Below are the code and all the weights of a small trained network. Each question names an input and a class and asks about switching units off, where a switched-off unit gives its printed mean instead of its output.

import numpy as np


def w(rows, s, z=0):
    codes = np.array(rows[::2]) - 128.0
    scale = np.full(codes.shape[1], s)
    scale[-1] = z or s
    return codes * scale


def f(y):
    return y / 2 * (1 + np.tanh(0.7978845608 * (y + 0.044715 * y**3)))


def log_softmax(a):
    a = a - a.max(-1, keepdims=True)
    return a - np.log(np.exp(a).sum(-1, keepdims=True))


def net(x, mask):
    res = np.array(x, float).reshape(1, 5) / 4 @ E
    y = f(res @ A[0][:, :-1].T + A[0][:, -1])
    res = res + np.where(mask, y, B[0][:, -1]) @ B[0][:, :-1]
    return log_softmax(res[-1] @ U[:, :-1].T + U[:, -1])


A, B = {}, {}
E = w([
[79,164,109,77,120],'x0',
[148,175,87,161,152],'x1',
[185,113,97,72,44],'x2',
[145,220,149,7,141],'x3',
[119,157,184,139,87],'x4',
],0.011)
A[0] = w([
[175,182,104,93,16,185],'n1',
[245,134,141,149,167,152],'n2',
[52,94,127,84,197,232],'n3',
[149,158,187,177,58,254],'n4',
[96,153,190,177,95,253],'n5',
[118,122,153,136,83,97],'n6',
[121,85,233,129,86,78],'n7',
[88,178,205,213,87,212],'n8',
[56,151,134,97,146,42],'n9',
[137,131,211,212,113,174],'n10',
],0.011,0.0024)
B[0] = w([
[113,218,39,165,113,254],'n1',
[113,115,23,144,145,183],'n2',
[113,93,225,193,103,193],'n3',
[253,217,99,2,160,204],'n4',
[158,129,166,64,221,193],'n5',
[211,182,172,136,130,148],'n6',
[222,206,170,176,141,194],'n7',
[127,45,169,76,254,214],'n8',
[87,138,198,126,119,164],'n9',
[171,61,123,134,209,217],'n10',
],0.0097,0.0085)
U = w([
[117,172,100,91,90,111],'0',
[195,118,174,135,118,5],'1',
[94,149,147,111,129,146],'2',
[71,137,249,82,87,182],'3',
[103,52,122,206,96,247],'4',
[129,62,158,131,190,2],'5',
[98,113,87,151,174,114],'6',
],0.016,0.0048)

Each question gives the input, the list of numbers given to net, and the class t.
The units are the neurons (one row each of A and B). Each row of codes is followed by its name. A weight is (code - 128) times the scale printed after its matrix; where a second scale follows, it is the last column's (A, B and U).
mask holds one flag per neuron, in row order. A switched-off neuron (its flag False) gives its mean, the last column of its row in B, instead of its output. The means were averaged over made-up inputs and are rounded, as every weight is.
A unit's drop is (log p(t) with every unit on - log p(t) with that unit switched off) / (log p(t) with every unit on - log p(t) with every unit switched off).
The circuit of an input: a set's keep is (log p(t) with only the set's units on - log p(t) with every unit switched off) / (log p(t) with every unit on - log p(t) with every unit switched off). Starting from all 10 units, units are removed one at a time, each time the one whose removal leaves the highest keep (on an exact tie, the one counted first), for as long as the keep stays at least 0.8.
circuit, biggest first: the units of the circuit, biggest drop first
most important unit: the unit with the biggest drop
top k neurons: the k neurons with the biggest drops, biggest first
drop when u is switched off: that unit's drop, to one decimal
input [0,-6,2,2,1], class 0: most important unit	n8
input [6,-7,3,3,-5], class 3: circuit, biggest first	[n3, n2]
input [-6,-1,-2,8,8], class 1: circuit, biggest first	[n7, n4]
input [8,3,8,-7,-2], class 0: circuit, biggest first	[n10, n8]
input [6,-6,3,7,-6], class 3: top 2 neurons	[n3, n9]
input [-4,-7,3,7,-5], class 0: circuit, biggest first	[n1, n8]
input [-7,-3,1,8,7], class 0: top 2 neurons	[n1, n3]
input [-2,7,2,3,8], class 0: top 2 neurons	[n1, n4]
input [-1,5,-8,6,4], class 3: top 2 neurons	[n9, n3]
input [8,0,6,-7,-8], class 4: drop when n4 is switched off	0.3
input [-5,-6,-5,-7,8], class 5: drop when n8 is switched off	0.8
input [4,-4,-2,-5,-4], class 4: drop when n8 is switched off	0.1
